Below are the code and all the weights of a small trained network. Each question names an input and a target symbol and asks about switching units off, where a switched-off unit gives its printed mean instead of its output.

import numpy as np


def w(rows, s, z=0):
    codes = np.array(rows[::2]) - 128.0
    scale = np.full(codes.shape[1], s)
    scale[-1] = z or s
    return codes * scale


def norm(h):
    return h / np.sqrt((h * h).mean(-1, keepdims=True) + 1e-5)


def f(y):
    return np.maximum(y, 0)


def softmax(a):
    e = np.exp(a - a.max(-1, keepdims=True))
    return e / e.sum(-1, keepdims=True)


def log_softmax(a):
    a = a - a.max(-1, keepdims=True)
    return a - np.log(np.exp(a).sum(-1, keepdims=True))


def net(x, mask):
    ids = ['αβγδεζηθλμξστψω'.index(c) for c in x.split()]
    T = len(ids)
    res = E[ids] + P[:T]
    u = 0
    for l in range(2):
        r = norm(res)
        for j in range(2):
            rows = slice(4 * j, 4 * j + 4)
            q, k, v = (r @ M[l][rows].T for M in (Q, K, V))
            z = softmax(np.where(np.tri(T) > 0, q @ k.T / 4**0.5, -1e9)) @ v
            o = O[l][rows]
            res = res + np.where(mask[u + j], z, o[:, -1]) @ o[:, :-1]
        u += 2
        y = f(norm(res) @ A[l][:, :-1].T + A[l][:, -1])
        res = res + np.where(mask[u : u + 4], y, B[l][:, -1]) @ B[l][:, :-1]
        u += 4
    return log_softmax(norm(res)[-1] @ U[:, :-1].T + U[:, -1])


Q, K, V, O, A, B = {}, {}, {}, {}, {}, {}
E = w([
[141,218,120,76,121,168,142,125,164],'α',
[135,132,252,163,84,170,147,74,139],'β',
[165,184,146,75,72,196,103,113,42],'γ',
[195,162,134,133,111,130,119,185,218],'δ',
[156,176,110,42,113,186,190,158,181],'ε',
[120,174,98,99,140,146,131,109,45],'ζ',
[139,211,174,112,94,169,78,134,96],'η',
[146,170,25,126,127,126,110,191,180],'θ',
[161,183,182,79,76,142,71,108,170],'λ',
[117,95,68,124,144,115,146,157,90],'μ',
[147,189,164,134,96,106,86,123,252],'ξ',
[105,158,145,141,84,90,35,80,72],'σ',
[126,150,166,203,91,91,45,161,167],'τ',
[199,87,92,89,78,79,163,70,166],'ψ',
[149,5,180,111,56,138,91,193,145],'ω',
],0.016)
P = w([
[133,138,145,129,126,149,125,114,119],'0',
[170,114,170,215,25,142,221,106,109],'1',
[159,131,98,120,187,123,104,120,139],'2',
[120,120,180,111,159,116,142,122,104],'3',
[137,138,181,171,7,138,177,114,124],'4',
[134,115,100,138,195,163,137,98,147],'5',
[107,116,162,105,154,107,132,126,100],'6',
[85,98,99,146,32,128,179,164,141],'7',
[126,120,62,168,198,215,147,87,160],'8',
[113,123,160,94,150,79,118,139,91],'9',
[93,135,103,115,13,94,134,177,107],'10',
[179,116,113,135,185,159,149,106,116],'11',
],0.018)
Q[0] = w([
[29,109,85,131,83,160,127,128,92],'L0H0',
[139,83,137,126,182,128,112,138,130],'L0H0',
[142,126,165,110,248,120,139,109,109],'L0H0',
[27,117,166,98,82,125,139,151,182],'L0H0',
[170,119,132,120,159,109,140,77,125],'L0H1',
[102,128,128,147,124,136,165,125,97],'L0H1',
[123,150,185,134,96,168,143,162,158],'L0H1',
[99,106,182,125,144,89,114,82,102],'L0H1',
],0.015)
K[0] = w([
[110,120,115,156,144,194,145,98,126],'L0H0',
[152,143,150,154,76,71,187,178,110],'L0H0',
[68,184,202,96,96,11,206,151,97],'L0H0',
[111,130,148,154,169,187,146,97,147],'L0H0',
[229,93,134,79,161,140,121,19,135],'L0H1',
[77,118,105,141,114,122,173,141,93],'L0H1',
[114,173,240,129,50,175,162,191,194],'L0H1',
[123,107,196,131,144,78,120,92,99],'L0H1',
],0.012)
V[0] = w([
[36,206,105,90,159,112,137,117,172],'L0H0',
[93,144,137,108,148,123,108,94,157],'L0H0',
[181,61,121,75,114,255,56,205,112],'L0H0',
[121,190,113,111,150,134,117,147,104],'L0H0',
[139,130,110,160,158,112,103,63,105],'L0H1',
[60,138,145,176,151,199,165,124,137],'L0H1',
[119,153,118,117,157,56,159,114,110],'L0H1',
[144,86,129,128,135,190,102,136,77],'L0H1',
],0.0087)
O[0] = w([
[73,171,65,140,163,62,141,97,204,5],'L0H0',
[183,208,142,129,111,3,53,93,141,109],'L0H0',
[148,76,169,90,190,66,157,133,30,189],'L0H0',
[85,144,53,151,138,130,130,124,32,103],'L0H0',
[103,136,81,104,102,191,83,110,137,65],'L0H1',
[137,111,138,115,144,83,151,144,101,46],'L0H1',
[105,143,165,86,62,203,85,170,190,33],'L0H1',
[91,166,146,156,120,133,101,119,253,65],'L0H1',
],0.0075,0.0024)
A[0] = w([
[204,117,101,254,73,126,31,108,59,219],'L0N0',
[162,96,108,179,68,104,166,135,124,252],'L0N1',
[194,161,121,140,160,143,122,115,135,51],'L0N2',
[67,175,120,110,206,142,126,228,155,76],'L0N3',
],0.0074,0.0017)
B[0] = w([
[64,124,120,44,192,162,215,181,216,254],'L0N0',
[29,212,154,107,15,111,127,95,65,237],'L0N1',
[207,181,255,106,148,180,157,79,180,173],'L0N2',
[187,109,83,148,76,177,57,173,78,164],'L0N3',
],0.0082,0.0058)
Q[1] = w([
[91,90,132,188,58,11,171,135,79],'L1H0',
[104,129,69,128,61,118,231,134,109],'L1H0',
[110,73,117,142,68,145,128,92,176],'L1H0',
[99,197,105,140,38,138,155,92,178],'L1H0',
[127,153,123,111,191,184,89,141,180],'L1H1',
[179,108,144,69,212,110,107,68,117],'L1H1',
[134,116,162,102,141,224,108,148,142],'L1H1',
[170,102,153,150,154,158,32,116,82],'L1H1',
],0.012)
K[1] = w([
[151,164,149,250,233,205,215,87,171],'L1H0',
[157,104,12,104,217,238,212,91,153],'L1H0',
[104,78,147,169,81,156,171,81,170],'L1H0',
[140,142,87,144,146,147,101,25,180],'L1H0',
[54,93,121,153,93,10,102,142,126],'L1H1',
[148,156,199,10,89,2,132,162,77],'L1H1',
[79,67,183,58,82,147,73,197,137],'L1H1',
[136,174,149,102,16,86,34,206,37],'L1H1',
],0.0091)
V[1] = w([
[167,138,203,225,156,101,146,251,138],'L1H0',
[48,154,161,112,150,134,117,217,117],'L1H0',
[123,21,74,36,110,99,141,127,166],'L1H0',
[68,63,229,204,150,66,52,47,165],'L1H0',
[94,88,148,183,122,191,149,94,83],'L1H1',
[51,135,195,65,183,157,150,126,142],'L1H1',
[53,65,79,171,130,128,98,211,154],'L1H1',
[159,119,114,113,57,139,47,73,45],'L1H1',
],0.011)
O[1] = w([
[167,120,90,144,163,92,212,204,116,83],'L1H0',
[54,142,71,119,185,66,154,136,82,137],'L1H0',
[160,31,140,94,116,139,47,118,192,122],'L1H0',
[115,184,156,51,90,122,156,160,148,2],'L1H0',
[92,107,169,120,154,177,178,57,100,136],'L1H1',
[67,104,175,100,186,95,46,161,132,232],'L1H1',
[52,87,93,117,126,100,212,162,137,34],'L1H1',
[125,115,121,111,7,108,141,45,54,97],'L1H1',
],0.012,0.0083)
A[1] = w([
[118,109,147,167,133,213,117,41,79,156],'L1N0',
[204,149,97,177,156,208,127,71,195,67],'L1N1',
[195,226,154,78,203,119,174,64,255,253],'L1N2',
[170,108,151,66,155,126,66,152,173,248],'L1N3',
],0.0081,0.003)
B[1] = w([
[187,124,12,60,154,215,209,208,169,254],'L1N0',
[168,134,247,181,207,103,84,48,117,203],'L1N1',
[121,114,39,115,156,159,237,64,103,243],'L1N2',
[88,87,80,93,2,139,134,147,220,244],'L1N3',
],0.0096,0.0069)
U = w([
[134,210,94,213,149,129,127,63,143,72],'α',
[121,157,230,105,132,156,198,142,115,112],'β',
[135,80,168,92,165,144,96,110,24,99],'γ',
[203,147,143,161,159,113,178,203,97,166],'δ',
[171,58,147,205,188,117,78,126,108,73],'ε',
[40,154,48,114,108,177,132,80,121,61],'ζ',
[88,171,159,146,182,72,106,116,66,139],'η',
[150,80,50,191,102,145,171,151,116,155],'θ',
[172,178,164,88,99,60,80,122,118,163],'λ',
[108,7,106,58,93,120,214,156,136,117],'μ',
[163,210,83,121,118,113,164,126,181,153],'ξ',
[42,112,141,91,101,70,101,107,129,171],'σ',
[76,131,95,123,200,104,175,181,187,97],'τ',
[153,92,179,130,84,178,113,105,212,108],'ψ',
[179,41,213,86,134,75,158,156,82,254],'ω',
],0.015,0.0052)

Each question gives the input, a string of symbols that net reads in full, and the target symbol t.
The units are the heads (4 rows each of Q, K, V and O) and the neurons (one row each of A and B). Each row of codes is followed by its name. A weight is (code - 128) times the scale printed after its matrix; where a second scale follows, it is the last column's (O, A, B and U).
mask holds one flag per unit, layer by layer, with each layer's heads first. A switched-off unit (its flag False) gives its mean, the last column of its rows in O or B, instead of its output. The means were averaged over made-up inputs and are rounded, as every weight is.
A unit's drop is (log p(t) with every unit on - log p(t) with that unit switched off) / (log p(t) with every unit on - log p(t) with every unit switched off).
The circuit of an input: a set's keep is (log p(t) with only the set's units on - log p(t) with every unit switched off) / (log p(t) with every unit on - log p(t) with every unit switched off). Starting from all 12 units, units are removed one at a time, each time the one whose removal leaves the highest keep (on an exact tie, the one counted first), for as long as the keep stays at least 0.8.
circuit, biggest first: the units of the circuit, biggest drop first
unit that matters most: the unit with the biggest drop
top k neurons: the k neurons with the biggest drops, biggest first
top k neurons in layer l: the k neurons of layer l with the biggest drops, biggest first
input θ σ ζ θ τ, target ζ: unit that matters most	L0H1
input λ ε ψ η σ ψ ε ψ τ ψ ζ, target τ: circuit, biggest first	[L1H1; L0N0]
input τ δ η η β θ ζ, target ζ: top 2 neurons	[L0N3; L1N0]
input ξ τ ψ η τ σ ψ η σ, target ψ: circuit, biggest first	[L0N0; L1H0]
input τ θ ε ψ ε τ δ ω δ δ ζ ω, target μ: top 2 neurons in layer 1	[L1N1; L1N3]
input β δ η δ, target δ: circuit, biggest first	[L1H0; L0N0]
input β γ ψ μ ψ ξ θ, target θ: top 2 neurons	[L0N3; L0N0]
input β τ θ γ δ, target θ: circuit, biggest first	[L1H0; L1H1]
input ε ψ τ ξ γ, target τ: circuit, biggest first	[L0N0; L1H1]
input θ β λ μ δ α μ ξ δ μ, target μ: top 2 neurons	[L0N3; L0N0]
input β μ ψ θ τ τ δ ψ ζ ξ, target ξ: top 3 neurons	[L0N1; L0N0; L1N2]
input ψ α δ η ξ ξ τ γ σ β δ θ, target ε: top 2 neurons in layer 0	[L0N0; L0N1]
input σ μ θ ξ ζ η ξ δ θ, target α: top 2 neurons	[L1N1; L1N0]
input ξ β ψ δ τ λ ψ ξ μ, target ψ: circuit, biggest first	[L1H0]
input η γ λ ψ ε τ θ η β β ε, target β: circuit, biggest first	[L1H0; L1H1]
input μ α θ η τ, target θ: circuit, biggest first	[L1H1; L0N3]
input δ δ ψ θ, target θ: circuit, biggest first	[L0N3; L1H1]
input ψ β μ ε σ, target μ: circuit, biggest first	[L0H1; L0N0; L1H1]
input λ τ ξ γ σ λ ξ, target ξ: circuit, biggest first	[L1H0; L0H0]
input θ γ ψ τ γ, target ψ: circuit, biggest first	[L1H0]
input ψ ξ ξ ω ψ τ η τ λ λ η, target λ: top 2 neurons in layer 0	[L0N2; L0N1]
input ξ σ β δ ψ δ δ τ σ λ θ, target σ: top 2 neurons	[L0N0; L1N0]
input τ τ α γ η β θ τ β ψ δ ε, target ψ: top 2 neurons in layer 1	[L1N1; L1N3]
input η σ μ θ ψ τ, target ψ: top 3 neurons	[L0N1; L0N0; L0N2]
input η η γ σ ε θ α ξ ψ α, target α: top 2 neurons	[L0N1; L0N0]
input θ η ψ τ α δ, target τ: top 3 neurons in layer 0	[L0N2; L0N0; L0N1]
input μ τ β ψ, target ψ: circuit, biggest first	[L0H0]
